Each row has a name. After each piece below comes the name of the row it's from, unless a question asks for something else. Each question is about the rows just above it. Places in a row count from 1.

[  0.7   0.3  -5.3 -13.3   8.7   0.1   0.1   8.3  -2.5  -0.7   1.8  -7.0
   6.8  -0.2  -3.6  -0.3  -6.5  -3.1  23.5  -3.1  -0.5   9.5 -29.2  -2.6
  -0.5   0.6  -0.1   6.9   1.4   0.8  -1.0]  J_557
[ -1.3   3.2  14.0  13.0  -9.3  -1.8  -0.4  -9.1   4.6   2.1  -2.4  16.4
  -2.9  -1.9   3.7  -2.6   7.2   3.6 -25.4  -2.6  -1.4  -6.3  -7.7   6.8
  -1.6  -1.7   2.6  16.0  -4.8  -2.1   2.9]  J_289
[  0.8  -2.6   5.6   9.4   7.1   1.3   0.3   7.0  -2.3  -1.1   1.8   9.6
   1.2   1.5  -0.3   2.1   1.7  -0.9  19.3   3.1   1.1   4.2  13.6  -1.2
   1.3   1.2  -2.9 -93.1   4.0   1.6  -2.8]  J_126
[ -1.3   0.6  13.5  23.4 -13.6  -0.7  -0.3 -13.0   4.7   1.6  -2.9  17.1
  -9.4  -0.4   6.0  -0.4  11.3   5.3 -36.7   3.1   0.2 -13.7  34.5   6.0
   0.1  -1.3   0.8 -16.1  -3.1  -1.6   2.0]  J_316
[ -1.3   0.6  13.5  23.4 -13.6  -0.7   6.9 -13.0   4.7   1.6  -2.9  17.1
  -9.4  -0.4   6.0  -2.9   1.2   0.0   6.9  -6.2  -2.1   6.4 -43.1   4.6
  -2.1  -0.8   1.9  -8.0  -2.6  -1.0   1.2]  J_381
[ -0.3   3.4  12.8   2.4   2.7  17.0  -0.3   2.3   1.5  -1.4   0.0  15.4
   5.9  -2.1  -0.2  -2.9   1.2   0.0   6.9  -6.2  -2.1   6.4 -43.1   4.6
  -2.1  -0.8   1.9  -8.0  -2.6  -1.0   1.2]  J_217
[ -1.3   0.5  12.4  22.7 -13.8  -0.7  -0.3 -13.2   4.6   1.5  -3.0  15.7
  -9.7  -0.3   6.0  -0.3  11.1   5.2 -37.4   3.4   0.3 -14.1  36.2   5.7
   0.2  -1.3   0.8 -12.2  -3.0  -1.6   2.0]  J_901
find: [ -0.3   3.4  12.8   2.4   2.7  17.0  -0.3   2.3   1.5  -1.4   0.0  15.4
   5.9  -2.1  -0.2  -2.9   1.2   0.0   6.9  -6.2  -2.1   6.4 -43.1   4.6
  -2.1  -0.8   1.9  -8.0  -2.6  -1.0   1.2]
J_217
Which row holds [-0.5 -3.1 23.5 -3.1] read backwards?
J_557
Places of [17.1] in row J_381:
12

[  1.5  13.9  -1.2 -21.8  14.5  33.8  15.1 -18.3] : J_427
[  1.5  13.9  -1.2 -21.8  14.5   4.5   2.2  -3.0] : J_876
[-21.8  14.5   4.5   1.9  -3.0  33.8   6.3  -1.0] : J_405
[  1.5  -1.2  13.9 -21.8  14.5  33.8   6.9 -18.3] : J_761
Which row holds [ -3.0   2.2   4.5  14.5 -21.8] read backwards?
J_876
[  1.5  13.9  -1.2 -21.8  14.5   4.5   2.2  -3.0] is in which row?
J_876
[ 33.8  14.5 -21.8  -1.2  13.9] is which row, read backwards?
J_427

[ -6.3  31.9  33.8 -36.3  27.5  66.6] -> J_385
[ 66.5  66.5   0.3 -10.4  36.4  36.4] -> J_270
[43.3 48.7  0.9 36.4 36.4 28.2] -> J_764
At which places does J_764 hold [36.4]?
4 5
Every place of [66.5] in J_270:
1 2
At which places does J_385 hold [31.9]?
2

